[ 191 -391 -181  228  234  -71  -81   59  349   47  299  113  237  267
  -17  -13   -7  283 -183 -130  -33   96  179  -75   -2 -399 -160 -147
    4  221 -309  -22  605 -110  -93  126 -183  183  378 -113  264]
8
[ 233  -17 -139  157 -175  120 -108  283  -50  -61  465  337  266  126
 -414  224  -31  -56   29   81  212  -14   93   90   11  -93 -240  -83
 -146  326 -166 -136  152 -160  132  155   -2   -8  -81  -69  325]
6
[ 325  -13 -116  113   33 -192  -18  433   79  -56   -9  197  -99    3
 -259  399 -196 -146   19  384  155  -52  250 -217 -116   37  -25 -118
 -442  222 -140  -24  280  230 -210  132  370 -115 -154 -197   57]
1
[ 176  -67  112  176  -52  154   78  179 -121   83  152  224 -156 -211
 -337  295 -241  -41  -74  342  123   -8  275   89   36 -227 -110 -368
 -381  133 -236 -350   52    6  -83  135 -137  -57   -9 -118  183]
2
[ 326 -467 -153  168  272  303   34   50  544  -20  -14  227  152 -255
 -137   78   71  455 -173  -13    0  146  291  141  -44  -57 -171  -55
  113  180  -86  116  517  121 -675   69 -355  143  258 -309  -22]
8
[ 198 -117 -183  -64  551  314  138 -164  281   47  154   29  125 -280
 -116  394  224  327 -123   -8  135  -72  225   69   36 -218 -160   16
 -290  403 -106   92  452  289  -35  210 -247  122  291 -119   66]
6
[  -1 -484  214 -333   73  261   56  -97  325  -43 -154  133   46 -106
 -224  -84  174  168 -143  -29 -138  -89  338  139 -114   66  -58  265
  -99 -127  -92   -6  223  233 -425  -91 -461  205  111 -218  -99]
2
[ 460  197   38  410  -16 -267  -57  194  -21  -64  402  447 -134  215
 -113  285  -23   54  168  -29   21  -39   51   -6  114   21 -150 -287
 -332  224 -304 -623  291   51 -165   49  185  268  -16 -150  498]
2
[ 134 -364  164 -299  167  189  131  121  380 -214   75   11  121   58
 -121  -15  -88  287 -190   50 -172    9  413  144 -275  -92 -105  194
 -185   35  -86  -50  319  309 -441  -38 -246  176  308 -323 -103]
5
[  64 -270  184   -6  193  553   12 -165  134  -37  246   33  255 -205
 -133 -152    5  490 -102   58  -54 -121  215  424 -129 -364 -103  219
  -71  150  -82  -89  304  333  105  170 -482  181  360  -72   86]
5
[   1   62  270  -99 -380 -169 -417  121  -58  220  246  241   98   69
  -92   54   97 -288   24  -73  219 -351   38  120  -86  120 -102   76
 -153   74   15 -104  181   25  230  260  367   -9  -66    0  314]
0
[ -32 -250  189 -318  349  217  -20  -17  354  -63 -297   -9  145 -149
  -83   56   48  126 -132  128   79  -86  284 -119  -42 -279  -38  144
 -268   29   31  -13  282  273 -183  145 -449  -24   74 -190 -161]
5
[ 481  112 -131  379 -348 -507 -123  201  181  -37  335  373  -19  466
   75  276 -200   64  -15   84    0 -266   54   -8  124   65 -218 -184
 -291  176 -161 -481  293   29 -206  199  265  147 -124 -218  415]
6
[ 205 -244   -1   -8  364  302  225 -105   92 -162  230   37  208  -90
 -221   79   13  288 -171   21 -200   -8  345  189   80 -239 -160 -126
 -237  259 -236 -114  357  323 -242  -21 -276  345  336 -291  284]
6
[ 112  203  269 -226 -156 -291 -173  214 -150  -62  -63  306  -53  182
 -295   -4 -108 -374   75  194  145 -209  134 -154   39 -118  -73  -26
 -403   37 -267 -539  -45   76  -33   69   -3  -81 -189 -172  134]
8
[  45 -490  290  128  256  170   60  281  167  -30  -70   89  122 -451
   27   38  197  201 -127   32  -88  127  274   19 -215 -202   60   19
    1  120 -234  206  364  348 -219  199    3  221  264 -229  181]
4
[ 246 -180  273  155 -267 -264   16  433  -77  -79  -32  358 -125 -278
  -92  277 -222 -121    8  214   68  135  459 -207  -36   37   10 -417
 -399  -25 -453  -70  112  195 -465   67  239   24  -63 -348  298]
3
[  93 -379   -1   64  511  210 -126  144  175  181  -86  137  134 -116
  -89  107  163  372  -38 -224   -3  100  244   32  -29 -113 -104  -16
   46  209  -80   40  500   73 -113   83 -192  216  197 -232  229]
9
[ 130 -421   88   16  274  254   -6   93  429 -245   20   59  159  -65
   22    1  -66  477 -211   -1 -247  233  385  282 -173 -188 -105  -65
  -53   16 -256   40  403   89 -259 -102 -268  188  198 -314  319]
6
[ 194  -79  365   40 -348 -246 -229  415   40  -60  233  380 -156 -403
  -72  265 -219  -83   44  192  210   25  389  -61    0  107  -11 -227
 -234  -13 -369  -39   78  161 -156  162  525  -64 -214 -223  377]
7
[  24  111  124   46   91  -24 -146   54   74    3  137  286 -107  -87
 -126  351  177 -127   34  -84  124 -242   41   38   18  107 -136  -46
 -500  297   73 -204  227  117   18  291   56  133 -221 -188  291]
1
[ 135 -598   14 -293  197  463  271  -30  230 -172  178  231  121 -192
 -259  322  166  307  -20   81 -236  139  323  454 -263   60  -41  345
  -34  243  134  169  424  166 -482  -36 -468  353  316 -352   53]
0
[  76  218  383  134 -232 -284 -390  104   47   54  301  316   91  161
 -159  -91 -233  103    1  100  109 -249   71   16  -73   60 -141  -93
 -266  199 -130 -321  184  170  -20  179  253   57  -59 -146  344]
5
[ 240 -503  -73 -151  118  468   34  -41  324 -156  304  194  331  -55
 -270 -287 -141  356 -173   75 -103   77  223   56 -113  -81 -132  -11
  -34   71 -163  191  373  118 -226 -160 -673  218  172 -257   13]
7
[ -26 -254  149 -276  355  362  -94 -165  149 -110   -5   68   88   55
  -81  -79  -15   68  -70   44 -197  -61  106  341  -94 -170  -13  186
 -167  164  -49  -78  288  193  -11 -105 -542  106  109 -201  209]
4
[ 423  150   90  122   95  -46 -121  435 -157  -59  193  423 -188   21
 -337  202  -62 -185  175  212  168  -21  169  -65 -119  131  -49 -115
 -466  428 -137 -359  194  253  -56  183   86   51 -149 -158  246]
8
[ 318   25  118  400  -90  -34 -225  164   -8   -9  197  308  -71  136
 -173  135 -114  164  -21  217   44 -303   65   29   67   55 -159 -126
 -233   32 -192 -375  157  146  187   33   75   80 -194 -164  333]
8
[ 174 -337 -100  136  437  227  104 -103   74  -36  207  -39  237  140
  -90   20   51  511 -281  -44 -294 -191  178  276  -66 -448 -135    6
 -175  142 -201 -138  483  184  201   44 -303  351  374 -348  222]
7
[ 150  121  157 -200 -142 -206 -106  407  106  -68  181  276 -106 -157
 -274  -11 -112 -417   85  164   99   57  267 -101  -22   90   -3  -11
 -357  165 -193 -255  126  125 -114  239  405  -67 -302  -65  279]
7
[ 333  104   97  475 -150 -108 -219  483  -74  -74  310  218 -293  -80
 -139  288  -89  -51  176  144  132  124  264  -65   77  -50   21 -425
 -284   87 -190 -331  190  192 -103  190  222  254  -74 -230  470]
1
[ 173 -495  -71  173  350  481    1 -115  134  143  135  200  349 -173
 -172  -80  137  566  -16 -131 -167   26  238  329 -121 -194 -146   46
  -50  145 -143   52  604  250  -26   51 -399  401  325 -260  249]
5
[ 191 -250  -27   65  274  502  149 -123  230   87   39  154  389 -157
   90 -106  -35  669    0  -11  -70  -64  127  386  -80 -399 -142  -16
   29   94  -75 -261  350   97   48   64 -597  131  329  -30  276]
4
[  56  198  -65 -165    8   56 -113  -55  184  109   60  195    4  249
  -46  155 -177  155   46   72  112 -266  -17  151   42   86 -183   43
 -480  147  -16 -584  129  -87  145  170 -160 -144 -269   -7  284]
6
[ 138 -212 -104 -178  172   96 -165 -115  181   19   47  265  325  -43
  -91   81  215  250  -29 -263  -86   94  174  124  -17 -136 -245   32
 -114  317 -377  -13  563    0  -31  175 -296  238  109 -328  150]
2
[ 188 -108   49  171   -6 -380 -150  226 -152   12  189  227 -107  217
  -80   88 -230   95  -25   87   26 -204  174  -87   13   68  -43  -59
 -355  189 -188 -233  198   37 -317  213  134  161   38 -368  325]
3
[ 313   24  280  245 -339  -31 -142  363 -387 -226  397  305  169 -165
 -473   -1 -220  -57   51  479  174  -34  329   67   41  -60  139 -297
 -367   21 -343 -204   91  327   12  137  168   34 -191 -283  372]
9
[ 133 -427  -64   65  551  576   29 -166  242    8  -42   93   90  -53
 -176  146  110  436    0  -37 -203  203  333  193  -80 -160 -186 -116
 -187  129 -110  -27  534  114   52 -153 -834  357  247 -152  273]
1
[ 139 -212  147 -254  324  330  -57  107  459 -110  103  107  151 -285
 -184  110  172  128  -51  -30   55  204  319  -59  -46  -85 -109 -195
 -108  108  -12   88  431  248 -231  -14 -421  235  130 -250   85]
5
[ -31  -27  225 -124 -185 -124 -199   57  199   73  234  238  -19  142
 -225   58  -35  -10  -99 -126  150 -179  176  -51  131  -27 -111 -173
 -342   -2  -55 -395  121 -125 -187  225   -4   84 -110 -281  186]
3
[ 119 -334   71 -130  113  207   97   84  360  -74  -87   68  145 -135
  109 -154   52  357   21 -162 -218  106  385  349 -116 -215  -31   96
   64   49  -23 -222  361  249 -672  170 -311  376  342 -321  172]
1
[-115 -332   62 -264  305  387  -50 -435  360   41  -95  164  267 -189
   -2   56  115  387 -163 -230  -26 -219  255  352  -72    2 -149  116
 -220  246 -145   74  411  191  -82   38 -364  -84   68  -73   27]
8
[ 162   73   14  275  -42 -242  -59  285   87  190  180  181 -119  -37
   38  133 -313  -69  -35  207   14   45  106  -43  -55 -270 -126 -401
 -309  222 -271 -362  302    8  -70  256   87   12   77  -84  398]
5
[ -99 -309  296 -142  287  183   62 -210  491    5 -102   34  203   46
   82  -18  125  335 -234 -240 -143 -100  198   73  -18 -108  -86  -43
 -301   60 -156 -300  445  280 -440  145 -407  260  118 -308  130]
0
[  29  115  179 -223   47 -283 -253  134 -320  129  167  353 -115   83
 -220  238  -23 -339  145   37  225 -112 -119  -60   19  142   14   -7
 -360  444  149  -82  177   12   98  214   39   -3 -151  -82  257]
9
[ 150 -225   38 -165  380  291  116  -13   26 -227   73  112  215 -215
 -199  -77  131  202  -28   63 -189   -3  191  249 -220  -92  -58  263
 -297  227 -178   19  429  401 -337   16 -356  322  366 -359  175]
5
[ 224 -439   14  304  125  341    4 -129  327    5  332   99  195  172
 -161 -220  -85  459 -240  140 -143 -120   38  236 -129 -303 -306  311
  108  187 -118  -82  424  106 -139  138 -753  359  404  -85   94]
0
[ 164 -279  -26 -363  -32  140   85 -201  383 -158   77  246  318 -205
 -128  -37  128   99 -103 -110  -15 -100  311    0   75  -40 -133   17
 -152   67 -241   99  347  251 -481  -47 -423  143  165 -294  -26]
4
[ 263 -356 -178   76  407  279   61  -47  351   26   58  144   55 -125
  106   85  186  353   12 -188  -68   72  197  243  -42  -46 -146  -70
  -88   35 -110 -193  490   51 -498   63 -647  347  272 -291  277]
1
[ 237  250   94  176   51 -214  -53  225  -28   66   58  158 -155 -106
 -111  105 -119 -116  -17  188   91 -226  113   23  -38  -56 -122 -273
 -383  310 -137 -463  165  249 -213  331   96   68  -34 -157  206]
1
[ 247 -155 -119  -54  550  526  139  174  397 -113 -190  111  324 -223
  -72    2   33  393  -36 -102  -80  102  388  127 -136 -326 -193 -132
 -284   80 -119 -104  457  305 -229  -97 -406  163   82 -253  148]
2
[ 157  145  108   -7  -90 -158 -190  153   39   78  181  299  -14   17
 -249   34 -158  -95   34  313  147 -233    5 -102    9  -72 -108   52
 -336  271  -74 -363  210  108   83  337   26   73 -214 -166   99]
9
[ 284 -497   29  162  251  394 -101    1  515  -98  285  164   90   -1
 -162   37  132  549  -90  -43 -181  213  300  257 -132  -98 -158   10
  153   66   74  137  568   40  113  -68 -337  404  162  -74  137]
2
[ 221  -14  150   50 -236   55 -164  353 -137   19  609  332 -114   36
 -404  213  -56 -277   11  138  220 -136  124  -31  -25  -34 -169   63
 -159  312    9  -80   13   -5  163  199  -23   28    6  -15  163]
3
[ 129 -435   56   92  307  384  276 -118  233  -92   32  134  241 -327
   67  184  235  518 -117 -230  -95   28  215  292  -87 -199  -76  -79
  -47  174 -245  -47  429  246 -386   85 -391  270  359 -233  118]
0
[  60  -83  213  -70 -226  -73 -116  256 -106 -135  391  338  -79 -138
 -364  161 -152 -209  137  289  157 -117  109   31   51   64   79  -27
 -260  255   46 -206   90  192 -131  146  -30    5 -243  -67  176]
4
[  52 -407   94 -244  153  208  -88 -159  432  -16    7  156  245  -91
  -11   99  203  330 -175 -121 -114 -120  228  221  -49  -34 -215  162
   79   73 -171   30  428  114 -177   24 -307  186  174 -291   75]
8
[ 145 -475  213   30  212  240   16   27  139  -93  277  114  190 -193
 -248 -124   93  361 -183  147 -139   67  251   63  -84  -82   29   45
 -125  188 -175  113  451  328 -333  204 -347  378  299 -377  225]
1
[ 294  101 -123   -5  -32  -78 -132  225   51   -8  275  298 -137  136
 -157  292   64 -131  224  177  179 -172   -8  -58    8  310  -42  294
 -426  310   63 -373  270  186 -290  260  -32  100  -79  -78  259]
6
[ 111 -322  164  -77   15  184 -237 -170  108   73  556  228  287    7
 -194 -205   85  193  -87 -145   97    6  112   76   50 -112  -43   47
  -74  295 -149   77  473  114 -100  259 -360  189  368 -116  244]
5
[ 217 -367  120  111  289  414  -39   93  303 -186  406  103  231 -207
 -249   -9   19  362  -87   37   46  248  328   70  -12 -198  -59 -143
   76    3 -219   45  363  159 -282  -75 -422  239  163 -261  129]
0
[ 117 -215  119 -223  457  335   29 -213  287    5 -175  144    5  -45
 -273 -106  117  268 -205  -98   47  -63  197   13   29  -19   -4  -88
 -221  131   86   53  193  219 -288  -84 -523   53  105 -239  -92]
8
[ 198 -343   53 -202 -110    4  -56    9  242 -127  260  257  273   38
 -151 -317   69  218  -52 -171  -58   28  183  -84  184 -134  -90  249
  283   65 -105    6  193   61 -486   17 -321  226  256 -173   56]
6
[ 268 -498   -9   -5  256  446  171  125  373 -188  303  229  304 -365
 -178   61   79  239 -131  -47  -44   63  411  140 -210 -136 -217  123
 -225  140 -180  169  514  238 -554   79  -53  298  401 -405   65]
5
[ 116 -293    2   96  361  152  -20 -204  183   13   27  228  252  -97
 -141 -141  143  580  -11 -120   63  -30   34  334  -87  -56  -49  125
 -248  220  -62  -29  534  296 -571  214 -619  409  216 -314  229]
2
[ 184   33  150  157   -3  -11 -256  298  134  171  -41  313   58 -149
 -173  141   42  -23   83  151  184 -169  162  -50 -150   83  -85 -111
 -412  132  -78 -189  390  295   85  207  182   14 -247  -11  257]
2
[ 216   43  103   -7  -54 -229  -56  181  -25  217 -262  374 -242 -184
  182  358   57 -132  189   99   86  -18   17   67 -277  170 -104  199
 -309  199 -183 -202  201   62 -402  269  218   78  136 -193  158]
2
[ 275 -514   43  -64  -29  322  166   46   75 -325  169  225  236 -389
 -185   32   98   34  -15  232 -281  225  439  148  -88  -84  -61  229
   36   25 -353   20  360  305 -664  -78 -628  191  363 -330  -56]
5
[ 336 -372  -26  -71  347  318  105  242  431   -5  140  119   84 -185
  -13  187  184  182 -120 -242  -57  168  433  106  -80 -105 -179 -236
 -147   23  122  -54  480  153 -312   88 -297  347  187 -342  114]
7
[ -20  196  161 -193 -274 -185 -145   51  -60   23    7  151 -121  152
   -8  162 -233 -119    0  186   78 -372   54  -85  235   83  -74   75
 -225  139 -192 -587  -92  -32   96  164  -70 -320 -246   71  195]
9
[  71  143  181  137  -42 -216 -273  218  292  226  143  289 -260 -122
   -6  339   74  -55   75  -19  237   30  -30  -32   71  172  -26 -186
 -269  230  203 -180  287   47 -260  413  181   95 -186 -141  415]
1
[ 225    4  -66  158  -18  -94  -84  262  110  139  115  337 -126   69
   20  217 -188  100   59   94   42 -157   62  221 -114  117 -178   51
 -341  250  -41 -453  272   25 -403  261   34   51  -17 -256  372]
8
[ 329  -73  -35  128  -50   37 -195  189   97  157  254  419 -173   79
 -108  226  -87 -193  127  -36  204  -93   78   92  263 -117 -152 -310
 -115   71  -57 -505  134 -136  -77  102 -369   76 -224 -127  403]
7
[  38 -213  -28 -223  143  579 -159 -307  227  -35    5  167  354 -224
 -191 -308  106  417  -34 -228  -79 -208  186  352   49 -314 -211   30
   50  104   34  -62  297  158  154   -5 -713  195   34 -149  -76]
1
[ 105   15  312   32 -227 -237 -218  274 -195  144  250  321   58  -87
 -159   78  -21 -138   78  181  102 -159  186 -152  -72  -29  -25   83
 -195  200 -293 -134  180  194  185  268  386   93   14 -105  307]
9
[ 136 -101   22   43 -279  -88  -89   94  -53  -18  402  310   33  216
 -230   63   26 -182  -12   29   28 -382   85    7   67   57 -150  210
 -207   96  -57 -385   46  -78 -114  173  -48   96  -22 -191  129]
4
[ 195 -375  -53   31  284  440  168 -164  353  -63  162  288  442  -58
 -148 -178  150  548  -80  -92 -103 -140  133  427 -332 -139 -181  258
 -139  189 -179   66  487  106  109   65 -264  270  166  -82  258]
0
[ 347   21  104  234 -130 -208 -186  371   94  -78  445  394  -77  114
 -131  253  -76    5   50   44  161 -133  183 -119   41  157  -67 -121
 -364  291  -50 -237  256   63 -163  313  365  123 -138 -244  385]
3
[  36 -260  -52 -202  348  279   52 -141  307  -29 -123  -56  200 -227
  144   14  -42  360 -168  -66 -151  100  303   37   19 -232 -158 -130
 -232  123 -461 -110  454  159 -390   83 -450  175  290 -363  134]
2
[ 420 -190 -316  314  -76   15  -34  202  230  271  380  236 -222  253
 -118  273 -175  126   -9  210  181 -359   78  248 -100   13 -170  131
 -178   42  148 -236  308  -34    7  138  -12   76   65   16  180]
9
[ 125 -391  -85 -186  176  422  -66 -313   90 -138  212  203  288  -66
 -239  -39   50  284  -43 -142  -78  -16  285  280  239 -291 -195  -97
  -96   78 -227  -38  354   33   82  -93 -899  261   93 -275  243]
4
[ 188 -259  -96  -41  249  440    0 -158  286  -35  152  225  249  -65
 -164  -48  185  418  -45 -341  -92   24  195  309   46 -344 -326   90
   82   58 -197 -126  320  -69  -42  -29 -533  340  259 -289  110]
3
[ 228 -170 -220  -94  391  391  -24 -116  165  -27  -42  141  222   21
  -59   63  216  239   38 -130  -50  -85  174   68   32 -231 -169  106
 -328  192 -186 -182  484  198   62  103 -787  237  126 -229  133]
3
[ -14 -289  129 -299  540  445  -85 -241  331  105  118  113  166 -215
 -108  232  236  295  -46  -94   62  -26  196  154   51   73  -19   75
 -274  253  155  -44  493  287 -342  164 -626  221  115 -318  161]
7
[ 125 -396   16  127  284  430   93 -104  465  -78  -51  154  355 -203
   85  -76  -93  598 -124   64 -174   17  310  276 -123 -209 -158   14
  -74  106 -282  -74  481  294 -418   -6 -497  156  224 -228  239]
8
